Below are the code and all the weights of a small trained network. Each question names an input and a class and asks about switching units off, where a switched-off unit gives its printed mean instead of its output.

import numpy as np


def w(rows, s, z=0):
    codes = np.array(rows[::2]) - 128.0
    scale = np.full(codes.shape[1], s)
    scale[-1] = z or s
    return codes * scale


def norm(h):
    return h / np.sqrt((h * h).mean(-1, keepdims=True) + 1e-5)


def f(y):
    return y / 2 * (1 + np.tanh(0.7978845608 * (y + 0.044715 * y**3)))


def log_softmax(a):
    a = a - a.max(-1, keepdims=True)
    return a - np.log(np.exp(a).sum(-1, keepdims=True))


def net(x, mask):
    res = np.array(x, float).reshape(1, 5) / 4 @ E
    u = 0
    for l in range(4):
        y = f(norm(res) @ A[l][:, :-1].T + A[l][:, -1])
        res = res + np.where(mask[u : u + 3], y, B[l][:, -1]) @ B[l][:, :-1]
        u += 3
    return log_softmax(norm(res)[-1] @ U[:, :-1].T + U[:, -1])


A, B = {}, {}
E = w([
[135,130,106,175,110,188,87,222,134,95,250],'x0',
[84,157,143,189,35,34,142,143,158,198,97],'x1',
[30,196,158,82,80,199,1,175,213,172,87],'x2',
[216,149,171,155,236,202,232,177,217,139,194],'x3',
[213,82,10,120,165,96,33,82,43,242,129],'x4',
],0.0066)
A[0] = w([
[90,106,142,97,110,106,135,54,46,27,31,3],'0.n0',
[153,109,145,121,124,117,245,149,94,64,195,59],'0.n1',
[149,105,125,139,193,197,133,132,92,64,178,33],'0.n2',
],0.012,0.0016)
B[0] = w([
[58,192,87,214,111,100,151,85,21,235,213,254],'0.n0',
[88,108,86,187,223,32,31,134,248,82,99,240],'0.n1',
[128,179,219,90,130,104,23,155,124,2,231,225],'0.n2',
],0.0077,0.0093)
A[1] = w([
[143,150,114,126,201,214,116,141,62,144,214,2],'1.n0',
[197,92,92,160,253,144,120,147,134,122,200,61],'1.n1',
[148,97,135,213,174,116,234,116,170,181,123,23],'1.n2',
],0.013,0.0016)
B[1] = w([
[158,210,184,49,103,98,148,87,234,253,144,191],'1.n0',
[173,210,173,99,170,104,190,70,94,104,139,244],'1.n1',
[88,181,55,171,165,142,211,130,164,152,63,178],'1.n2',
],0.012,0.011)
A[2] = w([
[160,107,154,115,129,147,152,126,128,173,13,1],'2.n0',
[139,102,110,106,52,64,140,84,5,157,70,21],'2.n1',
[98,186,167,184,35,135,169,199,160,115,200,118],'2.n2',
],0.014,0.00036)
B[2] = w([
[68,36,82,94,167,179,97,207,103,118,176,153],'2.n0',
[130,96,103,136,58,201,63,10,77,77,175,254],'2.n1',
[94,136,156,249,82,119,84,186,123,103,147,238],'2.n2',
],0.012,0.0094)
A[3] = w([
[13,188,174,59,40,243,42,221,212,129,73,120],'3.n0',
[47,246,178,96,138,79,161,13,115,157,73,176],'3.n1',
[31,149,90,128,76,10,52,36,2,199,26,254],'3.n2',
],0.0089,0.00082)
B[3] = w([
[108,49,143,88,134,157,172,163,94,112,82,195],'3.n0',
[126,82,84,120,7,139,115,154,149,157,115,235],'3.n1',
[198,80,58,161,147,157,148,84,109,130,140,249],'3.n2',
],0.014,0.012)
U = w([
[163,201,191,140,232,87,85,124,179,29,183,153],'0',
[183,155,151,117,176,131,127,138,64,105,49,2],'1',
[74,173,65,234,196,76,194,132,182,122,73,92],'2',
[39,102,225,167,89,181,139,255,158,66,89,171],'3',
[152,82,58,184,55,171,78,47,57,143,143,197],'4',
[168,217,174,54,74,124,122,112,184,224,164,122],'5',
[120,56,79,44,180,229,135,171,110,173,31,143],'6',
],0.01,0.0043)

Each question gives the input, the list of numbers given to net, and the class t.
The units are the neurons (one row each of A and B). Each row of codes is followed by its name. A weight is (code - 128) times the scale printed after its matrix; where a second scale follows, it is the last column's (A, B and U).
mask holds one flag per neuron, layer by layer. A switched-off neuron (its flag False) gives its mean, the last column of its row in B, instead of its output. The means were averaged over made-up inputs and are rounded, as every weight is.
A unit's drop is (log p(t) with every unit on - log p(t) with that unit switched off) / (log p(t) with every unit on - log p(t) with every unit switched off).
The circuit of an input: a set's keep is (log p(t) with only the set's units on - log p(t) with every unit switched off) / (log p(t) with every unit on - log p(t) with every unit switched off). Starting from all 12 units, units are removed one at a time, each time the one whose removal leaves the highest keep (on an exact tie, the one counted first), for as long as the keep stays at least 0.8.
units of the circuit, in order: the units of the circuit, biggest drop first
unit that matters most: the unit with the biggest drop
top k neurons: the k neurons with the biggest drops, biggest first
top k neurons in layer l: the k neurons of layer l with the biggest drops, biggest first
drop when u is switched off: that unit's drop, to one decimal
input [-6,0,1,7,1], class 2: unit that matters most -> 1.n2
input [-3,1,5,4,-1], class 6: top 4 neurons -> 0.n2, 3.n0, 0.n0, 2.n0
input [2,7,4,8,5], class 2: units of the circuit, in order -> 0.n2, 1.n2
input [1,4,-6,4,6], class 2: units of the circuit, in order -> 1.n2, 2.n1
input [-4,-6,3,-1,1], class 5: units of the circuit, in order -> 1.n0, 0.n1
input [-7,-6,1,2,-5], class 5: units of the circuit, in order -> 1.n0, 0.n0
input [0,-5,-3,8,4], class 0: top 2 neurons -> 0.n1, 0.n2
input [-1,7,-1,3,6], class 6: top 2 neurons -> 0.n2, 1.n2
input [2,0,-1,-2,-8], class 3: top 2 neurons in layer 3 -> 3.n2, 3.n0
input [1,3,-2,-3,-5], class 2: top 2 neurons -> 2.n1, 0.n1
input [-4,-1,7,4,-1], class 6: top 2 neurons -> 0.n2, 0.n0
input [1,5,-6,4,-1], class 2: top 2 neurons -> 1.n2, 0.n2
input [3,-8,8,5,-2], class 3: top 2 neurons in layer 2 -> 2.n2, 2.n1
input [2,-8,-6,-4,0], class 0: units of the circuit, in order -> 0.n2
input [7,-2,4,4,-4], class 3: top 2 neurons in layer 3 -> 3.n0, 3.n2
input [4,-3,3,0,3], class 5: drop when 1.n0 is switched off -> 0.2
input [-8,-8,-4,0,5], class 5: drop when 3.n1 is switched off -> 0.0
input [1,-7,-5,-1,0], class 0: drop when 0.n1 is switched off -> 0.2
input [7,8,-1,7,5], class 5: top 2 neurons in layer 1 -> 1.n1, 1.n0
input [5,-3,-1,1,6], class 5: units of the circuit, in order -> 1.n0
input [4,8,6,-2,1], class 3: top 2 neurons -> 0.n0, 2.n2
input [1,-6,3,-4,-4], class 3: top 2 neurons in layer 2 -> 2.n2, 2.n1
